Rows are numbered. After the first five, each row is followed by the numbers of the four nearest rows among all rows above it, by straight-line distance, nearest first.
In the rows, 128 means zero.
1: [112 102 123 164 181 134 169 160 151 117 120 126 132 121 130 139 164 115
 116 106 140 140 127  65 106 156  97 129 127 134 148   3 132 114 163  95
 123 112  60 137 186 106 106 208 127 121 148 162 117 116 145 202 129 126
 145]
2: [121 127 122 157 144 194 133 128 127 112 120  98 112 125 116 170 128 122
 122  81 140 120 165  99 124 131 115 101 142 142 118  35 137  98 172 100
 133 105 100 100 174 110 125 160 102 118 161 149 112 126 114 133 119 134
 139]
3: [128  68 142 158 158 132 131 139 133 117 122 132 125 143 129 150 165 129
 136  92 116 135 141 113 149 145 134 173 108 118 144  45 137 119 141 121
 147 124  92 136 177 103 134 184 126 113 110 100 117 103 138 161 133 126
 128]
4: [122  83 150 135  11 144 115 104 141 115 113 101 122 118 100 137 121  95
 126  84 182 142 145 128 143 153 131 152 142 117 101  75 164 111 168 136
 128 139  84 161 144  95 115 146 119 121 118 127 117 100 114  71 115 121
 113]
5: [141  27 142 171 218 166  31 138 146 132 124  99 105 121 130 125  48 137
 140 139 134 149 193 118 136 155 157 178 129 119 116  93 143 103 154 116
 134 126 120 185 105 112 132 132 126 132 105  39 129 107 113  82 109 141
 128]
6: [105 179 142  94   1 159 138 111 116  93 109 107 167 117 121 130 159 140
 145  52 150 132 117 126 116 137 119 149 158 179  93  99  97 125 233 127
 164 146  32  88 172 115 122 185 108 117 103 138 109 118 143  95 104 119
 123]
4 2 3 1
7: [146  57 133 150 255 139 104 133 146 125 103 117 130 108 138 109  98 138
 149 128 116 125 186  88 138 159 129 231 116  95 165  60 179 117 117 102
 140  94 146 146 174  85 132 156 139 129 140  43 125 134 149 108 115 131
 112]
5 3 2 1
8: [121  70 150 137 168 166  67 134 130 131 112 116 148 117 128 129 158 158
 138 115 140 124 171 105 135 166 121 184 132 114 155 120  86 103 146 128
 126 103 109 123 161 114 119 150 145 104 129  37 135  99 136 171 102 146
 114]
3 7 5 2
9: [147  29 127 172 255 207  44 109 121 145 153  94  89 117 117 114   1 119
 145 164 127 111 181 138 137 143 164 135 128 132  97 104 167 119 129 127
 141 142 105 173  96 107 120 188 132 151 107  80 121 115  78  45 134 142
 104]
5 7 8 3
10: [139  85 151 135 143 182 149 122 108 113 119 126 129 108 122 158 139 100
 121  98 125 111 176 117 137 139 120 109 145 122 118  45 185 125 150 130
 139 130  84 137 180 123 110 214 140 104 133 138 120 124  93 157 130 127
 105]
2 3 1 4
11: [135  37 156 159 181 192 118 141 124 140 140 103 111 118 127 115  45 115
 118 132 134 117 181 123 139 143 130 123 142 111 116  63 189 134 135 117
 144 126 106 142 160 115 112 188 168 135 115 118 132 158 101  95 149 128
 102]
10 9 5 3
12: [140  62 121 152 172 174 108 119 148 154 134 120 165 127 143  84 118 160
 128 125 126 122 172 117 133 175 127 220 129 125 185  73 100 105 121 117
 131 112 123 142 189  93 104 169 154 113 127  22 120 129 156 138 117 127
 106]
8 7 3 5
13: [132 124 134 116 206 203 131 146 122 116 129 109 135 116 100 147 100 115
 133  72 140 125 153 112 134 126 112 100 134 125 128   8 134 129 167 108
 136 103  92 123 201 113 132 207  97 124 154 140 124 129  92 112 122 128
 141]
2 10 1 3
14: [124 114 153 175 124 160 114 138 147 137 125  90 121 132 123 121 113 106
 118  99 149 125 161  89 134 147 113 152 120 125 162   1 170 137 155 111
 139 119 121 138 184 113 136 153 117 121 134 118 105 121 120 122 134 132
 130]
2 3 10 13
15: [113  92 132 154 152 165  87 117 153 123 132  94 130 112 126 132  79 134
 128  97 148 115 175 113 153 145 131 155 133 118 116 104 146 107 151 120
 115 113  91 124 144 114 102 123 135 135 119 113 128 124  99  87 116 143
 135]
11 14 2 5
16: [136  94 134 136  50 184  77 116 135 114  96 102 115 118 153 152 131  96
 122  81 148 138 180  98 152 145 128 165 128 109 123  56 136 116 172 125
 137 149 125 120 155 112 123 136 130  99 119  98 105 114 134 105 121 150
 104]
4 14 15 2
17: [147  66 135 150 128 163  65 122 142 123 124  99 111 128 118 133  83 127
 141 112 149 113 175 108 128 165 135 173 159 146 114 111 114  97 169 120
 147 111 113 154 118 106 111 142  94 115 130  88 130 128 124  91 123 118
 118]
15 5 16 8
18: [123  77 117 138 200 171  74 131 132 152 132 105 152 121 129 125  71 155
 150 118 124 131 183 115 119 134 132 162 129 136 114 134 117 108 151 105
 112 119 111 130 123 115  82 170 143 128 101  76 109 124 113 105 125 140
 124]
15 17 5 8
19: [122 120 134 142 189 193  53 157 157 135 115 129 137 146 124 160 143 141
 119  87 141 137 175 117 142 157 123 179 115 134 135  93  45  74 167 130
 133 110 110 100 153 100 129 148 100 123 159  65 115 118 140 138 111 128
 142]
8 17 18 15
20: [125  96 121 144 201 179 151 132 119 119 130 105 181 118 141  97 111 159
 134  93 118 104 150 116 130 151 117 192 138 116 185  43 103 118 104 108
 128 102  82 122 230 105  99 204 173 141 131  32 136 140 145  85 120 137
 117]
12 7 3 8
21: [130  81 156 124  90 142 134 116 136 119 106 121  84 119 134 144 182  83
 119  77 158 149 157  99 145 133 118 155 135 114  96  75 162 126 165 163
 129 148  68 134 167 112 145 174 125 114 128 128 147 109  86 178 123 142
 126]
10 3 16 4
22: [137  24 141 163 207 178  59 129 142 140 136 108 126 117 138 105  48 156
 144 158  95 106 184 117 137 133 125 175 127 112 156  65 165 112 130 123
 130 105 122 157 149 107 111 187 183 124 116  62 137 127 109  78 153 123
  95]
11 5 18 7
23: [128  62 137 137 110 179 104 127 126 133 133 112 127 135 118 128  63 125
 136 138 129 120 147 123 143 157 127 119 116 148  96  93 134 133 167 116
 122 146  87 171 133 119 129 185 114 124  92 121 133 120 111 109 128 133
 115]
17 15 11 18
24: [132 141 120 174 127 209 108 118 131 111 140  72 135 130 129 132  52 128
 123 102 137 113 148 113 136 143 120  97 128 139 126  78 134 106 157 104
 141  94 111 109 140 115  98 143 127 126 141 154 115  98 106  82 129 127
 131]
15 2 23 14
25: [134  71 126 133 168 188 107 137 119 138 105 115 183 117 158  98 123 178
 126  94 108 118 169 105 136 152 110 200 132 121 212  93  72  99 125 104
 135  95 104 121 202 118  89 200 197 111 120   1 143 128 139 112 123 119
 104]
12 20 8 18
26: [135  45 141 166 152 154  84 118 141 106 144 105 143 103 116 118  60 129
 144 128 130 121 162 115 130 129 138 158 128 126 116  86 143 104 140 135
 119 139  76 142 125 110 125 172 128 136 110  96 117 127 114 101 146 119
 117]
15 23 17 18
27: [117  79 152 167 153 172 130 132 136 126 138 114 158 132 142 128 108 143
 136  81 131 117 145 130 137 124 118 174 126 112 152  44 131 114 128 129
 139 121 100 126 184 135 112 185 136 142 136  86 128 119 126 107 140 110
 131]
3 14 20 26
28: [139  98 143 155 127 180  72 116 158 114 128  78 126 119 142 116  92 112
 123  89 169 106 178 113 148 157 128 139 136 105 127  92 174 110 136  96
 138  98 125  94 128 100 114 106 140 126 128  98 115 110 106  51 105 135
 132]
15 24 17 16
29: [134  99 143 149  61 190  74 117 157 121 141  80 154 120 113  98  57 114
 136  98 179 122 147 125 148 155 144 143 130 144 116 116 140 117 150 125
 131 125 114 131 141 100 124 101 117 110  85  78 134 130 112  34 105 123
 117]
28 15 17 4
30: [127  14 140 134 163 135  76 127 149 131 124 115 118 126 123 111  68 149
 118 139 134 140 147 107 125 135 161 218 139 118 136 141 135 125 129 134
 142 159 108 172 102  91 114 160 159 123  90   8 133 135 136  92 132 135
  92]
5 26 18 22
31: [127  63 151 123  27 165  68 120 131 110 140  93  92 143 132  99  42  94
 148 108 151 135 137 128 153 128 148 196 124 106  75 128 164 134 185 164
 132 167 114 155  84 101 138 130 121 111  62  61 124 127  89  47 101 132
  96]
29 4 23 17
32: [118  41 124 159 255 192  83 125 125 130 111 115 121 126 145 112  73 160
 147 133 101 106 183 129 144 147 132 200 121  98 156  76 102  97 105 127
 145 100 153 147 153 105  94 179 166 131 106   1 132 125 133  90 148 150
 107]
22 7 12 18
33: [125  77 128 113  92 164  61 132 138 131 119 128 161 130 133 121 130 147
 148 149 130 133 166 137 110 139 133 129 126 137 120 112  79 108 199 131
 127 128  93 121 151 110 103 189 160 119  96 106 123 117 151 154 120 146
 122]
23 8 18 17
34: [117  83 158 122 151 153  94 117 138 109 135 112 141 128 144 101 121 151
 149 110 131 108 150 103 133 158 121 255 126 122 171  78 110  96 131 136
 139 137 125 171 179 102 130 155 144 110  95   3 137 124 175 123 124 121
 113]
12 8 25 30
35: [126  45 141 167 245 194  85 138 131 128 131 106 132 122 113 108  16 115
 136 142 116 111 178 123 132 155 143 154 121 119 129  41 135 127  98 132
 140 120 136 168 142 115 113 188 126 125 130  90 113 129 106  80 145 122
 129]
22 11 9 26
36: [122  83 133 165 136 190  79 123 132 134 157 101 114 127 127 136  34 106
 148 132 134 117 172 120 140 148 143 106 130 134 106  90 162 106 181  98
 126 126  88 118 152 134 111 176 122  92  92 132 122 124  86  73 113 136
 116]
23 15 24 26
37: [122  93 120 133 111 146 140 130 116 127 128 141 168 124 139 112 166 148
 123  90 124 120 153 104 126 146 120 151 139 117 144  93 122 119 163 135
 120 133  73  96 184 137 105 205 154 118 111  64 126 141 132 161 124 150
  97]
3 27 33 8
38: [115  69 126 155 255 152 141 149 146 122 147 132 160 123 121 105 109 153
 123  89 119 146 148 117 139 139 120 237 129 111 164  64 126 129  85  96
 144  97 126 168 159  93 131 176 148 124 135  20 129 142 152 116 121 110
 128]
7 12 20 32
39: [107 151 153 106   1 186 136 103 119  89 105 124 181 119 135 161 185 133
 118  70 152 130 127 112 126 117 117  87 150 168  79  58  97 110 204 138
 128 123  45  89 225 127 131 222  86 110 121 167 122 121 126 161 108 133
 125]
6 2 21 37
40: [155 104 149 137 134 184 125 125 107 128 107 103 134 127 133 138 142 114
 118  78 142 128 162 124 126 148 110 127 125 105 150  37 139 108 161 115
 142  93 103 111 191 121 117 170 143 116 144 118 111 127 131 120 142 127
 105]
2 14 10 27
41: [137  63 135 167 178 178  94 105 128 128 121 114 119 114 121 129 123 121
 126 117 132 125 178 106 146 138 130 161 140 144 149  12 126 114 154 135
 131 117 129 134 174  90 141 196 130 118 120 114 141 131 138 132 124 144
 130]
3 14 27 40
42: [121  89 127 152 243 131 164 160 124 136 132 129 135 127 120 122 108 166
 139  91 114 119 147  94 143 141  96 207 135 117 184  65 145 129 110 102
 116  95  95 118 164  97 121 188 151 118 128  20 135 145 147 144 129 135
 115]
38 20 7 12
43: [123 110 132 151  90 185 162 122 119 113 116 111 128 122 138 122 106  90
 115  93 123 106 162 104 139 129 118 128 149 123 113  14 183 102 182 111
 144 143  67 109 197 114 126 200 128 133 106 151 133 120 107 146 115 136
 115]
10 2 40 14
44: [133  70 133 158 160 186  95 147 118 125 146 124 125 138 104 118  16 134
 151 129 129 106 130 125 111 149 138 109 143 164  90  86 117 128 166 112
 152 131  61 170 128 111 134 214 102 125 101 131 118 140  98  78 139 132
 109]
23 36 26 11
45: [116  76 132 152  98 158 132 122 146 135 135 109 122 126 116 131  90  96
 113  79 160 116 150 125 161 127 142 149 125 109  90 105 193 111 182 123
 138 148  71 123 156 127 112 172 116 117 113 129 116 103  97 100 127 136
 118]
15 4 23 36
46: [138  81 120 148  46 148  84 106 157 116 114 110 136 132 114 121 128 117
 131 112 165 129 174 109 123 140 131 125 138 127  86  99 169 108 199 124
 140 134  85 121 119 101 138 142 130 130 118 142 121 129 106 127 105 121
 115]
4 45 16 23
47: [130  54 143 138 190 218 100 122 101  93 134  98 148 102 140 112  30 135
 144 137  96 111 185 124 133 139 124 142 132 133 128  81 125 127 121 140
 135 128  90 121 171 140 102 233 188 136  95  70 125 113  91  63 124 131
  86]
22 11 35 26
48: [136  39 146 160 140 155  79 117 162 115 124  97 118 135 136 119 109 123
 122 121 163 129 172 130 134 144 157 174 140 110 123  96 143 111 142 131
 134 131 113 132 108 107 126 146 151 135 101  61 133 122 139 110 126 118
 109]
26 17 15 30
49: [123 113 136 159 130 180  93 137 133 123 116  91 126 139 115 127  90 123
 139  97 152 126 141 129 145 137 124 134 135 121 110  61 129 114 171 109
 134 110  94 122 140 106  98 158 105 109 134  90 118 118 114  86 109 128
 136]
15 24 17 28
50: [121  65 125 144 139 171  93 139 147 130 156  81 132 112 116 137  31 122
 139 127 147 112 155 156 142 125 137 159 141 147  97 109 126 114 167 119
 132 147  80 161 104 118 132 152 115 134 104  81 116 135 109  46 126 130
 122]
26 23 17 15
51: [121  63 130 138 148 145 103 139 121 147 147 110 113 124 120 129  60 117
 117 128 122 150 153 116 123 151 131 141 133 135 100  62 155 115 145 124
 135 141  68 137 142  99 118 214 131 133 114  89 118 113 108 107 126 126
 105]
26 23 11 44
52: [113  80 136 155 138 146  64 130 159 130 135  83 135 117 114 119  34 110
 145  90 166 118 156 124 140 143 143 182 139 115 114 122 185 127 141 112
 117 136 103 154 130  86  97 102 137 140 114  57 116 140  91  41 114 136
 124]
15 50 29 28
53: [146  34 122 134 112 164  87 113 137 108 107 123 140 110 142 108 122 130
 129 110 129 123 176 105 156 142 126 203 121 123 179  84 155  97 154 121
 148 152  85 147 184 114 137 176 192 125  86  44 121 131 122 114 119 143
  81]
48 34 12 37
54: [134  76 142 149   1 171  45  98 145  95 113  97 114 139 123 155 103 117
 141 143 175 139 172 129 132 161 154 133 118 128  99  72 145 117 211 141
 133 131 127 144 112  91 133 138  87 110  95 159 136 123 131 127 128 124
 105]
46 4 16 23
55: [154  18 146 149 201 170  83 126 133 116 135 115 120 114 115 128  46 112
 136 153 111 123 170 123 131 159 141 140 134 127 113  88 148 107 164 137
 138 139  92 161 140 107 126 205 126 125 120 107 112 115 111 120 116 136
 121]
26 51 11 23
56: [104  83 138 146 174 183 111 147 122 117 136 126 168 131 104 112 115 161
 143  88 111 135 162 108 134 159 119 179 150 145 171  69  98  97 132 123
 148 115 109 127 158 117 100 167 133 127 124  44 133 110 151 107 121 115
 125]
27 12 8 20
57: [121  63 122 176 143 209  84 119 143 116 147 110 120 119 107 140  48 123
 139 158 145 112 137 123 142 145 142 126 127 125  92  67 132 102 191 119
 140 146 113 164 111 106 134 168  96 132  96 139 115 132  85  87 118 133
 118]
23 36 44 50
58: [129  67 128  99  89 188 161 126 113 120 107 157 154 131 126 141 147 137
 120 126 119 134 145 135 129 128 127 129 133 151  88  98  95 119 187 139
 123 135  57 126 162 146 157 220 121 112 106 107 108 106 131 151 125 125
 119]
37 33 23 10
59: [150   1 152 169 255 195  34 127 126 126 131  99  63  94 139 113   1 107
 150 166 122 125 184 125 159 136 165 215 126  67 164  50 207 107 102 113
 150 124 161 221 112  89 129 140 189 144  92   1 132 138  99  26 140 147
  66]
22 5 9 32
60: [125 129 125 149 118 157 156 144 141 107 135 113 167 123 120 127 153 154
 122  93 134 116 123 103 137 159 133 174 145 146 172  48 123 127 146 102
 121 113  82 122 203 108 107 172 122 111 121 100 112 134 146 161 106 113
 143]
3 37 27 40
61: [126  71 120 144 157 174  83 123 143 145 104 126 136 127 137 129 122 122
 113 107 124 134 177 101 137 146 110 146 115 112 129  74 132 104 161 130
 134 101  98 100 170 107 115 175 136 125 140 116 122 117 134 171 145 121
 123]
40 41 3 27
62: [131  56 136 159 172 161  64 137 139 135 138  99 117 135 129 123  85 143
 140  96 146 116 167 131 134 144 131 182 124 126 123 149 119 112 131 138
 131 133 108 138 120 112 127 154 128 124 108  46 130 128 139  86 110 147
 112]
48 18 17 30
63: [143  59 162 155 141 157  56 102 125 137 143  78 140 123 146  70  13 113
 143 103 131 119 204 129 146 134 143 212 123  96 149 112 184 117 133 147
 141 155 128 150 131 107 125 139 173 123  71   1 122 143  97  25 118 128
  82]
52 30 62 22
64: [141  64 139 150 131 163 112 133 123 109 142  79 131 109 130 103  37 118
 127 119 150 116 154 139 147 137 135 153 134 137 125  62 188 117 138 126
 149 138 107 148 140  98 122 158 142 131  83  72 123 129  76  47 115 124
 104]
50 26 52 11
65: [128 114 112 167 157 193 168 143 133 137 134 122 127 123 126 158 143 112
 119  86 141 131 144  62 126 146 115 140 143 126 167   1 161 102 161 101
 127  96 129 116 201 130 127 177 137 103 157 152 126 119 125 140 133 123
 158]
2 14 40 1
66: [138  53 124 143 255 133  96 157 142 127 124 134 119 126 110 134  96 131
 146 114 144 135 160 103 120 154 126 201 140 114 130  77 105 134 125  99
 128 121 109 161 145  91 122 182 112 108 145  74 118 144 151 136 133 119
 140]
38 7 42 18
67: [145 104 153 148 167 158 162 123 125 113 138 100 152 119 124 114  41 108
 136 106 124 121 143 127 134 114 130 139 140 117 124  20 172 135 140 111
 142 129  82 142 186 100 119 213 122 122 119  76 126 119  93  56 128 143
 107]
64 51 27 11
68: [119  61 144 141 100 149 114 114 130 120 132 118 149 134 130 131 108 148
 117 101 127 129 147 124 140 146 108 185 145 117 157  72 142  96 149 131
 139 144 101 122 181 131 113 191 161 123 118  66 132 123 118 120 125 131
 109]
27 53 37 56
69: [138 117 144 150 132 149 128 131 158 121 137  74 124 129 103 107  57 133
 129  79 155 123 154 110 149 139 126 141 118 131 117  64 148 100 153 113
 142 124 104 137 166 108 119 134 111 129 125 110 130 123 104  90 113 136
 144]
49 15 24 14
70: [122 140 148 141 107 143  95 139 158 127 148 112 137 128 115 144  54 113
 112  76 179 137 134 114 138 132 132 185 120 136 133  73 143 128 172 119
 140 133 120 139 114 115 118 131  75 126 121  75 128 112 112  61 112 114
 150]
69 49 29 15
71: [108 167 166 129   1 151 164 118 165 130  79 144 117 141 116 157 235 113
 126  36 167 134  88 102 138 142  96 193 133 149 136   1  58 106 228 131
 136 144  75 137 201 114 152 161  31  91 112 117 120 102 185 194 116 126
 160]
39 6 60 21
72: [130  47 140 132  76 193  78 119 130 116 127 102 142 126 117 121  71 135
 144 136 142 122 155 134 127 130 112 145 160 137 136 128 118 121 145 130
 139 126  86 138 144 122  90 184 151 140 105  90 129 125 124  98 123 123
  94]
23 26 68 17
73: [113 130 128 130  40 164 107 112 162 113 134 128 160 143 131 120 103 171
 136  67 164 133 144 118 127 147 110 198 128 133 143 119 111 123 161 115
 142 134 109 143 168 116 101 154 110 104 111  23 134 138 165  76 125 126
 131]
68 70 29 34
74: [132  27 136 152 188 117  91 139 151 139  97 128 130 134 152  87  81 146
 129 124 169 126 152 143 129 138 131 255 115 125 155 133 139 129 114 128
 127 138 101 158 118  95 109 149 141 125 118   1 127 133 126 103 130 133
 103]
30 62 48 34
